Here is a tiny trained network, its code and every weight. The questions are about switching its units off for an input and a class, where a switched-off unit gives its printed mean instead of its output.

import numpy as np


def w(rows, s, z=0):
    codes = np.array(rows[::2]) - 128.0
    scale = np.full(codes.shape[1], s)
    scale[-1] = z or s
    return codes * scale


def norm(h):
    return h / np.sqrt((h * h).mean(-1, keepdims=True) + 1e-5)


def f(y):
    return np.maximum(y, 0)


def log_softmax(a):
    a = a - a.max(-1, keepdims=True)
    return a - np.log(np.exp(a).sum(-1, keepdims=True))


def net(x, mask):
    res = np.array(x, float).reshape(1, 2) / 4 @ E
    u = 0
    for l in range(2):
        y = f(norm(res) @ A[l][:, :-1].T + A[l][:, -1])
        res = res + np.where(mask[u : u + 11], y, B[l][:, -1]) @ B[l][:, :-1]
        u += 11
    return log_softmax(norm(res)[-1] @ U[:, :-1].T + U[:, -1])


A, B = {}, {}
E = w([
[134,178,137,133,39,18],'x0',
[2,132,116,72,72,177],'x1',
],0.0089)
A[0] = w([
[161,87,125,137,238,94,167],'L0N0',
[111,133,129,119,124,199,122],'L0N1',
[153,167,124,152,106,11,91],'L0N2',
[173,139,118,102,215,171,125],'L0N3',
[190,200,179,131,146,79,87],'L0N4',
[80,253,81,82,121,185,254],'L0N5',
[128,146,183,109,106,110,103],'L0N6',
[183,79,125,139,148,145,95],'L0N7',
[139,151,125,88,92,231,150],'L0N8',
[33,71,101,129,132,200,113],'L0N9',
[139,114,114,234,157,151,110],'L0N10',
],0.0074,0.0036)
B[0] = w([
[51,151,200,57,97,150,247],'L0N0',
[132,161,71,144,79,176,184],'L0N1',
[114,89,41,161,151,128,253],'L0N2',
[221,98,26,168,89,125,219],'L0N3',
[2,97,200,70,138,170,218],'L0N4',
[186,114,200,66,121,151,254],'L0N5',
[152,76,158,113,204,147,158],'L0N6',
[63,150,148,90,155,101,187],'L0N7',
[178,157,69,128,119,116,199],'L0N8',
[103,181,252,131,133,74,240],'L0N9',
[52,74,154,97,95,114,189],'L0N10',
],0.0067,0.0055)
A[1] = w([
[153,157,67,142,151,222,13],'L1N0',
[91,70,44,119,84,125,206],'L1N1',
[199,143,108,196,165,67,30],'L1N2',
[120,161,154,144,186,252,123],'L1N3',
[156,47,164,162,196,113,159],'L1N4',
[186,144,120,168,153,112,1],'L1N5',
[107,126,128,162,136,82,106],'L1N6',
[188,136,173,79,87,174,98],'L1N7',
[102,161,125,171,68,86,141],'L1N8',
[200,154,164,153,93,170,160],'L1N9',
[85,163,112,100,123,87,86],'L1N10',
],0.012,0.0052)
B[1] = w([
[215,109,16,219,133,44,159],'L1N0',
[122,119,33,228,230,146,234],'L1N1',
[70,109,87,109,215,198,150],'L1N2',
[232,156,130,80,25,98,255],'L1N3',
[39,122,180,73,70,98,241],'L1N4',
[180,57,182,126,52,133,129],'L1N5',
[172,152,145,65,54,123,178],'L1N6',
[45,74,130,196,208,78,246],'L1N7',
[225,112,91,83,91,235,207],'L1N8',
[82,93,2,157,170,161,181],'L1N9',
[206,140,189,112,69,89,195],'L1N10',
],0.0078,0.0064)
U = w([
[60,66,224,1,21,101,249],'0',
[216,34,14,106,47,142,254],'1',
[19,35,82,159,200,136,253],'2',
[192,199,170,146,227,157,2],'3',
[185,180,227,191,194,219,2],'4',
[175,222,187,198,179,193,2],'5',
[177,238,181,191,187,175,2],'6',
[203,197,213,184,210,201,2],'7',
],0.0095,0.0059)

Each question gives the input, the list of numbers given to net, and the class t.
The units are the neurons (one row each of A and B). Each row of codes is followed by its name. A weight is (code - 128) times the scale printed after its matrix; where a second scale follows, it is the last column's (A, B and U).
mask holds one flag per neuron, layer by layer. A switched-off neuron (its flag False) gives its mean, the last column of its row in B, instead of its output. The means were averaged over made-up inputs and are rounded, as every weight is.
A unit's drop is (log p(t) with every unit on - log p(t) with that unit switched off) / (log p(t) with every unit on - log p(t) with every unit switched off).
The circuit of an input: a set's keep is (log p(t) with only the set's units on - log p(t) with every unit switched off) / (log p(t) with every unit on - log p(t) with every unit switched off). Starting from the 12 units with the biggest drops (on a tie, the unit counted first), units are removed one at a time, each time the one whose removal leaves the highest keep (on an exact tie, the one counted first), for as long as the keep stays at least 0.8.
units of the circuit, in order: the units of the circuit, biggest drop first
most important unit: the unit with the biggest drop
top k neurons: the k neurons with the biggest drops, biggest first
top k neurons in layer l: the k neurons of layer l with the biggest drops, biggest first
drop of u: that unit's drop, to one decimal
input [-4,2], class 1: most important unit -> L1N3
input [-7,0], class 1: top 2 neurons -> [L0N3 L1N3]
input [1,-1], class 2: units of the circuit, in order -> [L0N2 L1N1]
input [-1,2], class 2: top 4 neurons in layer 0 -> [L0N5 L0N0 L0N4 L0N8]
input [3,-3], class 2: top 2 neurons -> [L0N2 L0N9]
input [-1,-2], class 2: units of the circuit, in order -> [L1N3 L0N10]
input [-8,6], class 1: top 2 neurons in layer 1 -> [L1N3 L1N0]
input [8,6], class 1: top 2 neurons in layer 0 -> [L0N9 L0N0]
input [-7,-8], class 0: top 2 neurons -> [L1N4 L0N0]
input [-2,1], class 2: top 2 neurons -> [L1N7 L0N9]
input [0,-4], class 0: top 2 neurons -> [L0N1 L1N7]
input [-1,3], class 2: top 3 neurons -> [L0N5 L1N7 L1N9]
input [-8,-2], class 1: top 3 neurons -> [L0N3 L1N3 L1N0]
input [7,-1], class 1: most important unit -> L0N2
input [1,-3], class 2: top 3 neurons -> [L0N9 L0N2 L1N3]
input [2,-4], class 0: top 3 neurons -> [L0N3 L1N7 L0N1]
input [-2,2], class 2: top 3 neurons -> [L1N7 L1N9 L0N9]
input [6,-8], class 0: top 3 neurons -> [L0N4 L0N3 L1N4]
input [-8,-5], class 1: top 3 neurons in layer 0 -> [L0N3 L0N9 L0N4]
input [-8,0], class 1: units of the circuit, in order -> [L1N3]
input [0,-1], class 2: top 3 neurons in layer 0 -> [L0N9 L0N5 L0N3]
input [2,-1], class 2: top 2 neurons -> [L0N2 L1N1]
input [2,-3], class 2: top 2 neurons in layer 1 -> [L1N3 L1N1]
input [-7,-2], class 1: drop of L0N3 -> 1.5
